Below are the code and all the weights of a small trained network. Each question names an input and a target symbol and asks about switching units off, where a switched-off unit gives its printed mean instead of its output.

import numpy as np


def w(rows, s, z=0):
    codes = np.array(rows[::2]) - 128.0
    scale = np.full(codes.shape[1], s)
    scale[-1] = z or s
    return codes * scale


def norm(h):
    return h / np.sqrt((h * h).mean(-1, keepdims=True) + 1e-5)


def f(y):
    return np.maximum(y, 0)


def softmax(a):
    e = np.exp(a - a.max(-1, keepdims=True))
    return e / e.sum(-1, keepdims=True)


def log_softmax(a):
    a = a - a.max(-1, keepdims=True)
    return a - np.log(np.exp(a).sum(-1, keepdims=True))


def net(x, mask):
    ids = ['αγδεηθλμφψω'.index(c) for c in x.split()]
    T = len(ids)
    res = E[ids] + P[:T]
    r = norm(res)
    for j in range(3):
        rows = slice(2 * j, 2 * j + 2)
        q, k, v = (r @ M[0][rows].T for M in (Q, K, V))
        z = softmax(np.where(np.tri(T) > 0, q @ k.T / 2**0.5, -1e9)) @ v
        o = O[0][rows]
        res = res + np.where(mask[j], z, o[:, -1]) @ o[:, :-1]
    y = f(norm(res) @ A[0][:, :-1].T + A[0][:, -1])
    res = res + np.where(mask[3:11], y, B[0][:, -1]) @ B[0][:, :-1]
    return log_softmax(norm(res)[-1] @ U[:, :-1].T + U[:, -1])


Q, K, V, O, A, B = {}, {}, {}, {}, {}, {}
E = w([
[145,74,94,251,151,80],'α',
[192,113,144,94,153,95],'γ',
[137,51,160,138,167,146],'δ',
[102,105,171,190,99,159],'ε',
[134,123,139,93,117,95],'η',
[151,124,132,195,187,189],'θ',
[203,122,106,169,181,157],'λ',
[234,140,136,115,70,196],'μ',
[71,176,119,95,52,87],'φ',
[98,67,117,21,86,53],'ψ',
[115,85,66,173,109,140],'ω',
],0.017)
P = w([
[143,2,196,164,76,144],'0',
[118,26,181,138,86,128],'1',
[118,30,168,106,93,112],'2',
[116,45,151,86,107,114],'3',
[113,49,129,70,130,125],'4',
[102,66,128,81,117,110],'5',
[98,81,127,63,130,101],'6',
[102,76,119,71,143,94],'7',
[105,96,116,65,127,77],'8',
[104,114,110,58,137,63],'9',
[103,114,107,67,138,73],'10',
[108,120,89,64,139,62],'11',
[111,124,95,60,126,54],'12',
[113,133,101,70,128,54],'13',
],0.0031)
Q[0] = w([
[185,146,82,213,125,155],'h1',
[106,145,168,47,103,32],'h1',
[115,103,151,79,100,91],'h2',
[93,226,78,113,169,132],'h2',
[97,119,99,73,113,165],'h3',
[249,66,170,176,125,183],'h3',
],0.015)
K[0] = w([
[219,131,176,85,80,176],'h1',
[130,126,28,147,148,82],'h1',
[171,171,155,5,53,159],'h2',
[73,148,99,121,175,36],'h2',
[159,121,160,85,80,188],'h3',
[101,87,53,163,156,88],'h3',
],0.014)
V[0] = w([
[75,129,148,197,210,2],'h1',
[117,161,187,81,151,173],'h1',
[69,124,129,167,169,79],'h2',
[111,99,136,203,130,172],'h2',
[121,84,124,60,122,231],'h3',
[41,185,214,96,229,116],'h3',
],0.0073)
O[0] = w([
[125,121,122,192,59,4,43],'h1',
[111,156,210,67,102,172,105],'h1',
[176,165,159,74,159,41,108],'h2',
[133,102,73,90,136,82,214],'h2',
[71,109,86,2,169,201,94],'h3',
[150,70,155,202,153,212,2],'h3',
],0.0081,0.0064)
A[0] = w([
[96,204,47,100,46,86,181],'n1',
[197,142,150,52,151,160,5],'n2',
[179,180,67,31,134,84,102],'n3',
[2,155,198,88,45,108,231],'n4',
[135,214,184,177,170,195,213],'n5',
[142,128,69,85,58,223,81],'n6',
[88,116,204,80,160,164,103],'n7',
[53,38,49,107,53,62,208],'n8',
],0.0092,0.0026)
B[0] = w([
[232,151,163,70,212,141,192],'n1',
[169,44,160,145,45,109,170],'n2',
[100,168,116,191,63,210,192],'n3',
[56,48,52,122,105,116,188],'n4',
[119,92,147,131,174,6,182],'n5',
[165,140,140,203,83,1,167],'n6',
[123,192,213,180,156,99,163],'n7',
[169,216,165,177,156,166,254],'n8',
],0.0083,0.0091)
U = w([
[157,160,113,169,110,34,202],'α',
[172,61,140,93,27,153,200],'γ',
[106,142,240,72,210,145,93],'δ',
[65,155,132,234,115,221,51],'ε',
[30,70,113,144,88,103,204],'η',
[111,43,20,130,206,153,116],'θ',
[143,113,20,170,83,221,17],'λ',
[183,101,110,89,109,182,41],'μ',
[111,100,29,24,103,94,209],'φ',
[32,202,180,69,102,131,255],'ψ',
[172,254,109,136,150,226,3],'ω',
],0.0097,0.0028)

Each question gives the input, a string of symbols that net reads in full, and the target symbol t.
The units are the heads (2 rows each of Q, K, V and O) and the neurons (one row each of A and B). Each row of codes is followed by its name. A weight is (code - 128) times the scale printed after its matrix; where a second scale follows, it is the last column's (O, A, B and U).
mask holds one flag per unit, heads first, then neurons. A switched-off unit (its flag False) gives its mean, the last column of its rows in O or B, instead of its output. The means were averaged over made-up inputs and are rounded, as every weight is.
A unit's drop is (log p(t) with every unit on - log p(t) with that unit switched off) / (log p(t) with every unit on - log p(t) with every unit switched off).
The circuit of an input: a set's keep is (log p(t) with only the set's units on - log p(t) with every unit switched off) / (log p(t) with every unit on - log p(t) with every unit switched off). Starting from all 11 units, units are removed one at a time, each time the one whose removal leaves the highest keep (on an exact tie, the one counted first), for as long as the keep stays at least 0.8.
units of the circuit, in order: the units of the circuit, biggest drop first
most important unit: the unit with the biggest drop
top k neurons: the k neurons with the biggest drops, biggest first
which heads matter: for each layer, one digit per head in row order, 1 if its drop is at least 0.15 and else 0, layers parted by /
drop when u is switched off: that unit's drop, to one decimal
input θ θ γ, target γ: top 2 neurons -> (n8, n2)
input μ ψ θ δ μ λ θ δ ω ψ φ, target ω: most important unit -> n1
input ψ ε λ, target λ: units of the circuit, in order -> (n3, n8, n1, h3)
input α ω θ θ α α θ γ ε ε, target α: top 2 neurons -> (n4, n3)
input θ γ μ δ γ λ ψ θ μ α α μ μ, target α: top 2 neurons -> (n6, n5)
input η μ δ ψ α φ θ φ γ ω, target λ: top 4 neurons -> (n8, n1, n6, n2)
input θ λ θ ε γ γ γ, target γ: units of the circuit, in order -> (n2, n8, h2)
input ψ θ γ ψ θ, target θ: which heads matter -> 011
input ω α ω δ, target ω: units of the circuit, in order -> (n8, h3, n5, n3)
input γ θ α ψ θ γ ψ ε θ θ ε, target α: top 4 neurons -> (n3, n4, n1, n7)
input ψ θ μ μ δ α ω θ γ, target ω: which heads matter -> 010
input μ μ η λ ψ ε λ θ ψ γ μ, target γ: which heads matter -> 100
input ψ ψ θ λ γ γ θ θ η θ φ, target φ: top 4 neurons -> (n4, n1, n7, n3)
input α θ γ φ η θ θ θ ψ δ θ ψ ω φ, target ω: top neuron -> (n1)
input α θ α θ θ θ θ α η γ θ μ θ, target δ: top 2 neurons -> (n5, n6)
input α α ψ θ ψ, target α: top 3 neurons -> (n8, n4, n1)
input ω θ θ η γ, target ω: which heads matter -> 101
input ψ γ θ φ, target φ: top 3 neurons -> (n4, n1, n7)
input θ θ ψ, target ψ: top 4 neurons -> (n8, n4, n7, n2)
input ψ ψ ω, target ω: units of the circuit, in order -> (n8)
input α θ θ ψ φ θ φ, target α: top 3 neurons -> (n1, n4, n3)
input ψ θ θ γ η, target η: top 2 neurons -> (n4, n7)
input δ θ ψ θ α δ θ θ μ θ θ ψ ε, target η: top 2 neurons -> (n4, n8)
input γ ψ δ ψ θ, target θ: drop when h2 is switched off -> 0.2
input ψ θ μ λ γ ε, target η: drop when n1 is switched off -> 0.1
input ψ ψ θ μ α α α γ μ, target α: drop when n6 is switched off -> 1.9
input θ θ θ ε λ, target λ: drop when n3 is switched off -> 0.6
input α θ ψ ψ δ, target α: top neuron -> (n1)
